Below is a small trained network, with its code and all its weights. Each question gives an input and a target symbol and asks what happens when units are switched off, that is, made to give their printed mean instead of their output.

import numpy as np


def w(rows, s, z=0):
    codes = np.array(rows[::2]) - 128.0
    scale = np.full(codes.shape[1], s)
    scale[-1] = z or s
    return codes * scale


def softmax(a):
    e = np.exp(a - a.max(-1, keepdims=True))
    return e / e.sum(-1, keepdims=True)


def log_softmax(a):
    a = a - a.max(-1, keepdims=True)
    return a - np.log(np.exp(a).sum(-1, keepdims=True))


def net(x, mask):
    ids = ['βζηλμπφω'.index(c) for c in x.split()]
    T = len(ids)
    res = E[ids] + P[:T]
    u = 0
    for l in range(2):
        r = res
        for j in range(3):
            rows = slice(4 * j, 4 * j + 4)
            q, k, v = (r @ M[l][rows].T for M in (Q, K, V))
            z = softmax(np.where(np.tri(T) > 0, q @ k.T / 4**0.5, -1e9)) @ v
            o = O[l][rows]
            res = res + np.where(mask[u + j], z, o[:, -1]) @ o[:, :-1]
        u += 3
    return log_softmax(res[-1] @ U[:, :-1].T + U[:, -1])


Q, K, V, O = {}, {}, {}, {}
E = w([
[123,75,16],'β',
[123,156,112],'ζ',
[66,103,85],'η',
[158,154,147],'λ',
[180,240,146],'μ',
[153,93,245],'π',
[250,147,143],'φ',
[26,216,167],'ω',
],0.018)
P = w([
[64,97,31],'0',
[111,5,138],'1',
[143,6,160],'2',
[144,25,184],'3',
[150,35,186],'4',
[155,55,188],'5',
[168,71,201],'6',
[175,77,201],'7',
[160,99,207],'8',
[155,104,205],'9',
[150,134,224],'10',
[153,111,214],'11',
[142,102,194],'12',
],0.0029)
Q[0] = w([
[88,105,185],'L0H1',
[156,214,89],'L0H1',
[73,80,148],'L0H1',
[23,173,60],'L0H1',
[91,137,134],'L0H2',
[175,61,81],'L0H2',
[180,153,84],'L0H2',
[91,87,94],'L0H2',
[142,87,196],'L0H3',
[162,207,1],'L0H3',
[47,183,217],'L0H3',
[145,87,194],'L0H3',
],0.0097)
K[0] = w([
[115,87,60],'L0H1',
[90,255,89],'L0H1',
[70,63,96],'L0H1',
[34,124,134],'L0H1',
[95,169,130],'L0H2',
[100,119,56],'L0H2',
[220,144,98],'L0H2',
[89,59,136],'L0H2',
[169,131,176],'L0H3',
[100,186,70],'L0H3',
[175,104,89],'L0H3',
[215,174,189],'L0H3',
],0.012)
V[0] = w([
[117,157,96],'L0H1',
[135,15,60],'L0H1',
[138,103,140],'L0H1',
[103,10,190],'L0H1',
[157,148,51],'L0H2',
[87,63,211],'L0H2',
[130,103,217],'L0H2',
[236,154,127],'L0H2',
[111,147,204],'L0H3',
[110,150,84],'L0H3',
[168,146,129],'L0H3',
[149,59,110],'L0H3',
],0.012)
O[0] = w([
[149,103,171,147],'L0H1',
[157,187,74,12],'L0H1',
[137,173,101,110],'L0H1',
[185,210,31,2],'L0H1',
[58,58,248,181],'L0H2',
[200,254,34,46],'L0H2',
[160,155,68,84],'L0H2',
[31,74,187,195],'L0H2',
[196,129,75,115],'L0H3',
[155,102,183,139],'L0H3',
[98,112,155,125],'L0H3',
[186,170,130,128],'L0H3',
],0.0053,0.0034)
Q[1] = w([
[147,63,2],'L1H1',
[198,127,162],'L1H1',
[129,222,83],'L1H1',
[150,216,64],'L1H1',
[240,245,234],'L1H2',
[216,105,141],'L1H2',
[118,80,70],'L1H2',
[95,163,184],'L1H2',
[76,133,130],'L1H3',
[75,253,40],'L1H3',
[153,88,44],'L1H3',
[34,145,26],'L1H3',
],0.0086)
K[1] = w([
[185,181,195],'L1H1',
[74,141,85],'L1H1',
[138,97,159],'L1H1',
[229,81,83],'L1H1',
[146,171,182],'L1H2',
[107,214,226],'L1H2',
[14,66,70],'L1H2',
[183,126,226],'L1H2',
[64,136,156],'L1H3',
[2,152,20],'L1H3',
[115,101,69],'L1H3',
[85,138,72],'L1H3',
],0.0089)
V[1] = w([
[173,49,77],'L1H1',
[58,148,76],'L1H1',
[98,174,138],'L1H1',
[127,44,72],'L1H1',
[221,67,174],'L1H2',
[147,188,188],'L1H2',
[40,139,119],'L1H2',
[177,197,248],'L1H2',
[221,119,181],'L1H3',
[50,120,99],'L1H3',
[204,71,119],'L1H3',
[148,183,145],'L1H3',
],0.013)
O[1] = w([
[170,58,130,76],'L1H1',
[242,201,138,103],'L1H1',
[74,205,135,131],'L1H1',
[216,92,149,126],'L1H1',
[111,58,41,253],'L1H2',
[10,99,89,122],'L1H2',
[190,226,139,180],'L1H2',
[42,168,70,206],'L1H2',
[56,163,108,211],'L1H3',
[254,154,168,142],'L1H3',
[76,71,57,106],'L1H3',
[63,134,189,59],'L1H3',
],0.0073,0.0044)
U = w([
[173,44,173,2],'β',
[149,113,214,153],'ζ',
[192,155,111,184],'η',
[135,100,145,250],'λ',
[95,88,254,10],'μ',
[157,123,19,201],'π',
[109,55,82,38],'φ',
[136,210,113,217],'ω',
],0.014,0.0048)

Each question gives the input, a string of symbols that net reads in full, and the target symbol t.
The units are the heads (4 rows each of Q, K, V and O). Each row of codes is followed by its name. A weight is (code - 128) times the scale printed after its matrix; where a second scale follows, it is the last column's (O and U).
mask holds one flag per head, layer by layer. A switched-off head (its flag False) gives its mean, the last column of its rows in O, instead of its output. The means were averaged over made-up inputs and are rounded, as every weight is.
A unit's drop is (log p(t) with every unit on - log p(t) with that unit switched off) / (log p(t) with every unit on - log p(t) with every unit switched off).
The circuit of an input: a set's keep is (log p(t) with only the set's units on - log p(t) with every unit switched off) / (log p(t) with every unit on - log p(t) with every unit switched off). Starting from all 6 units, units are removed one at a time, each time the one whose removal leaves the highest keep (on an exact tie, the one counted first), for as long as the keep stays at least 0.8.
units of the circuit, in order: the units of the circuit, biggest drop first
unit that matters most: the unit with the biggest drop
which heads matter: for each layer, one digit per head in row order, 1 if its drop is at least 0.15 and else 0, layers parted by /
input π φ π π, target φ: units of the circuit, in order	[L1H2]
input μ ζ β φ, target φ: which heads matter	000 / 011
input φ μ φ ω, target ω: which heads matter	111 / 111
input φ ω λ ω ζ λ ζ ζ ζ π λ π, target π: units of the circuit, in order	[L0H2, L0H3]
input λ φ β π μ η, target η: units of the circuit, in order	[L1H2, L0H1]
input λ λ η μ ζ β μ λ ζ ζ ω λ, target ω: units of the circuit, in order	[L1H1, L1H2, L0H1]
input β ζ π ζ, target π: units of the circuit, in order	[L0H2, L0H1]
input ζ λ μ ζ ζ ζ λ φ ζ ζ, target φ: which heads matter	100 / 011
input β η ζ, target η: units of the circuit, in order	[L0H1, L1H1]
input π β μ μ μ λ β φ π π β β μ, target μ: which heads matter	111 / 000
input π β η ζ, target η: units of the circuit, in order	[L0H1, L1H2]
input ζ β μ ζ μ ω ζ β ζ β, target ζ: units of the circuit, in order	[L1H2, L1H1]
input β μ β, target μ: which heads matter	011 / 100
input β β μ λ ω π ζ ζ η ω φ ζ, target ω: unit that matters most	L1H1
input φ ζ ω ζ ζ ζ ζ ω λ, target ω: which heads matter	000 / 110
input η λ ω, target ω: which heads matter	010 / 000
input ζ ζ ζ β ω ω φ, target ω: which heads matter	001 / 110
input μ ω η λ ζ λ η μ μ ζ η μ λ, target μ: which heads matter	110 / 000
input μ π μ ω λ π, target ω: which heads matter	000 / 000
input π ζ β π ζ, target π: units of the circuit, in order	[L0H2]
